Below is a small trained network, with its code and all its weights. Each question gives an input and a target symbol and asks what happens when units are switched off, that is, made to give their printed mean instead of their output.

import numpy as np


def w(rows, s, z=0):
    codes = np.array(rows[::2]) - 128.0
    scale = np.full(codes.shape[1], s)
    scale[-1] = z or s
    return codes * scale


def f(y):
    return y / 2 * (1 + np.tanh(0.7978845608 * (y + 0.044715 * y**3)))


def softmax(a):
    e = np.exp(a - a.max(-1, keepdims=True))
    return e / e.sum(-1, keepdims=True)


def log_softmax(a):
    a = a - a.max(-1, keepdims=True)
    return a - np.log(np.exp(a).sum(-1, keepdims=True))


def net(x, mask):
    ids = ['αγεθλξπφ'.index(c) for c in x.split()]
    T = len(ids)
    res = E[ids] + P[:T]
    u = 0
    for l in range(2):
        q, k, v = (res @ M[l].T for M in (Q, K, V))
        z = softmax(np.where(np.tri(T) > 0, q @ k.T / 4**0.5, -1e9)) @ v
        res = res + np.where(mask[u], z, O[l][:, -1]) @ O[l][:, :-1]
        u += 1
        y = f(res @ A[l][:, :-1].T + A[l][:, -1])
        res = res + np.where(mask[u : u + 8], y, B[l][:, -1]) @ B[l][:, :-1]
        u += 8
    return log_softmax(res[-1] @ U[:, :-1].T + U[:, -1])


Q, K, V, O, A, B = {}, {}, {}, {}, {}, {}
E = w([
[164,131,113],'α',
[220,166,84],'γ',
[103,83,127],'ε',
[3,222,212],'θ',
[70,172,112],'λ',
[137,136,36],'ξ',
[154,124,206],'π',
[37,225,5],'φ',
],0.015)
P = w([
[198,158,134],'0',
[70,26,105],'1',
[125,182,167],'2',
[51,8,100],'3',
[82,193,180],'4',
[77,2,88],'5',
],0.0066)
Q[0] = w([
[85,66,112],'0.h0',
[125,2,52],'0.h0',
[130,188,140],'0.h0',
[145,105,98],'0.h0',
],0.0096)
K[0] = w([
[160,112,109],'0.h0',
[127,8,99],'0.h0',
[109,128,121],'0.h0',
[109,72,119],'0.h0',
],0.015)
V[0] = w([
[62,25,116],'0.h0',
[132,2,145],'0.h0',
[138,86,160],'0.h0',
[225,159,188],'0.h0',
],0.0031)
O[0] = w([
[251,74,26,113],'0.h0',
[253,106,4,3],'0.h0',
[149,133,70,57],'0.h0',
[47,193,139,14],'0.h0',
],0.0041,0.0012)
A[0] = w([
[138,195,221,70],'0.n0',
[175,254,119,63],'0.n1',
[67,119,236,255],'0.n2',
[105,247,103,172],'0.n3',
[56,217,121,190],'0.n4',
[128,57,131,51],'0.n5',
[151,126,235,157],'0.n6',
[135,75,104,74],'0.n7',
],0.011,0.0038)
B[0] = w([
[184,215,211,162],'0.n0',
[111,249,184,159],'0.n1',
[148,13,154,224],'0.n2',
[80,175,168,229],'0.n3',
[47,148,136,255],'0.n4',
[149,188,139,124],'0.n5',
[135,107,230,155],'0.n6',
[162,163,155,130],'0.n7',
],0.016,0.0077)
Q[1] = w([
[31,197,248],'1.h0',
[250,140,157],'1.h0',
[166,116,75],'1.h0',
[2,99,248],'1.h0',
],0.0079)
K[1] = w([
[250,255,65],'1.h0',
[219,166,147],'1.h0',
[74,89,157],'1.h0',
[226,157,52],'1.h0',
],0.0077)
V[1] = w([
[102,200,3],'1.h0',
[84,144,99],'1.h0',
[214,132,120],'1.h0',
[209,137,105],'1.h0',
],0.0045)
O[1] = w([
[150,194,2,73],'1.h0',
[89,163,111,164],'1.h0',
[227,79,109,9],'1.h0',
[218,88,97,2],'1.h0',
],0.0054)
A[1] = w([
[237,82,146,117],'1.n0',
[146,255,75,15],'1.n1',
[93,15,28,158],'1.n2',
[236,167,233,156],'1.n3',
[98,103,133,180],'1.n4',
[51,211,134,3],'1.n5',
[168,76,38,91],'1.n6',
[42,144,108,253],'1.n7',
],0.0085,0.006)
B[1] = w([
[82,63,68,148],'1.n0',
[95,6,100,165],'1.n1',
[253,147,200,159],'1.n2',
[219,168,33,185],'1.n3',
[142,145,108,166],'1.n4',
[177,24,188,229],'1.n5',
[156,130,228,128],'1.n6',
[95,215,68,250],'1.n7',
],0.015,0.022)
U = w([
[132,255,74,228],'α',
[146,65,113,204],'γ',
[151,90,180,163],'ε',
[182,155,177,2],'θ',
[78,154,197,180],'λ',
[76,122,30,155],'ξ',
[159,144,68,11],'π',
[102,65,144,33],'φ',
],0.0083,0.0049)

Each question gives the input, a string of symbols that net reads in full, and the target symbol t.
The units are the heads (4 rows each of Q, K, V and O) and the neurons (one row each of A and B). Each row of codes is followed by its name. A weight is (code - 128) times the scale printed after its matrix; where a second scale follows, it is the last column's (O, A, B and U).
mask holds one flag per unit, layer by layer, with each layer's heads first. A switched-off unit (its flag False) gives its mean, the last column of its rows in O or B, instead of its output. The means were averaged over made-up inputs and are rounded, as every weight is.
A unit's drop is (log p(t) with every unit on - log p(t) with that unit switched off) / (log p(t) with every unit on - log p(t) with every unit switched off).
The circuit of an input: a set's keep is (log p(t) with only the set's units on - log p(t) with every unit switched off) / (log p(t) with every unit on - log p(t) with every unit switched off). Starting from the 12 units with the biggest drops (on a tie, the unit counted first), units are removed one at a time, each time the one whose removal leaves the highest keep (on an exact tie, the one counted first), for as long as the keep stays at least 0.8.
circuit, biggest first: the units of the circuit, biggest drop first
unit that matters most: the unit with the biggest drop
top k neurons: the k neurons with the biggest drops, biggest first
k most important neurons of layer l: the k neurons of layer l with the biggest drops, biggest first
input λ ξ λ α, target α: circuit, biggest first	(1.n5)
input φ ξ ξ, target ξ: circuit, biggest first	(0.n2 1.n1 1.h0)
input α λ θ, target θ: top 3 neurons	(0.n0 1.n3 1.n5)
input α α π λ φ π, target γ: circuit, biggest first	(0.n4 1.n0 0.n3 1.h0)
input α φ π π ξ, target ξ: circuit, biggest first	(0.n2 0.n6 1.n1 1.h0)
input φ ξ θ ξ π ε, target λ: top 2 neurons	(0.n4 0.n3)
input λ λ α γ, target α: 3 most important neurons of layer 1	(1.n5 1.n1 1.n0)
input γ α π, target π: 3 most important neurons of layer 1	(1.n3 1.n7 1.n0)
input ξ λ λ π θ, target θ: top 2 neurons	(0.n0 1.n5)
input α φ θ ε, target λ: top 2 neurons	(0.n4 1.n7)
input ξ α γ, target γ: top 4 neurons	(1.n1 1.n5 0.n2 0.n1)
input λ ξ γ, target γ: top 2 neurons	(1.n1 0.n2)
input λ α λ λ ε, target ε: top 3 neurons	(1.n7 0.n4 1.n2)
input ξ ξ ε ξ, target θ: unit that matters most	0.n4
input ξ λ φ, target φ: top 4 neurons	(1.n5 1.n1 0.n1 0.n3)
input ξ α φ π, target γ: top 4 neurons	(1.n7 0.n4 1.n0 0.n2)
input ξ λ φ γ, target ξ: top 2 neurons	(0.n2 0.n4)
input π λ π, target π: top 3 neurons	(1.n3 0.n0 1.n5)
input λ ξ λ θ ξ α, target λ: 3 most important neurons of layer 1	(1.n3 1.n7 1.n5)
input λ ε ε ε, target α: unit that matters most	0.h0
input ξ ξ λ λ λ ε, target α: top 2 neurons	(1.n5 1.n1)
input α γ π α ε, target ε: 3 most important neurons of layer 0	(0.n4 0.n3 0.n1)
input λ ξ φ α, target ξ: 4 most important neurons of layer 0	(0.n2 0.n4 0.n6 0.n3)
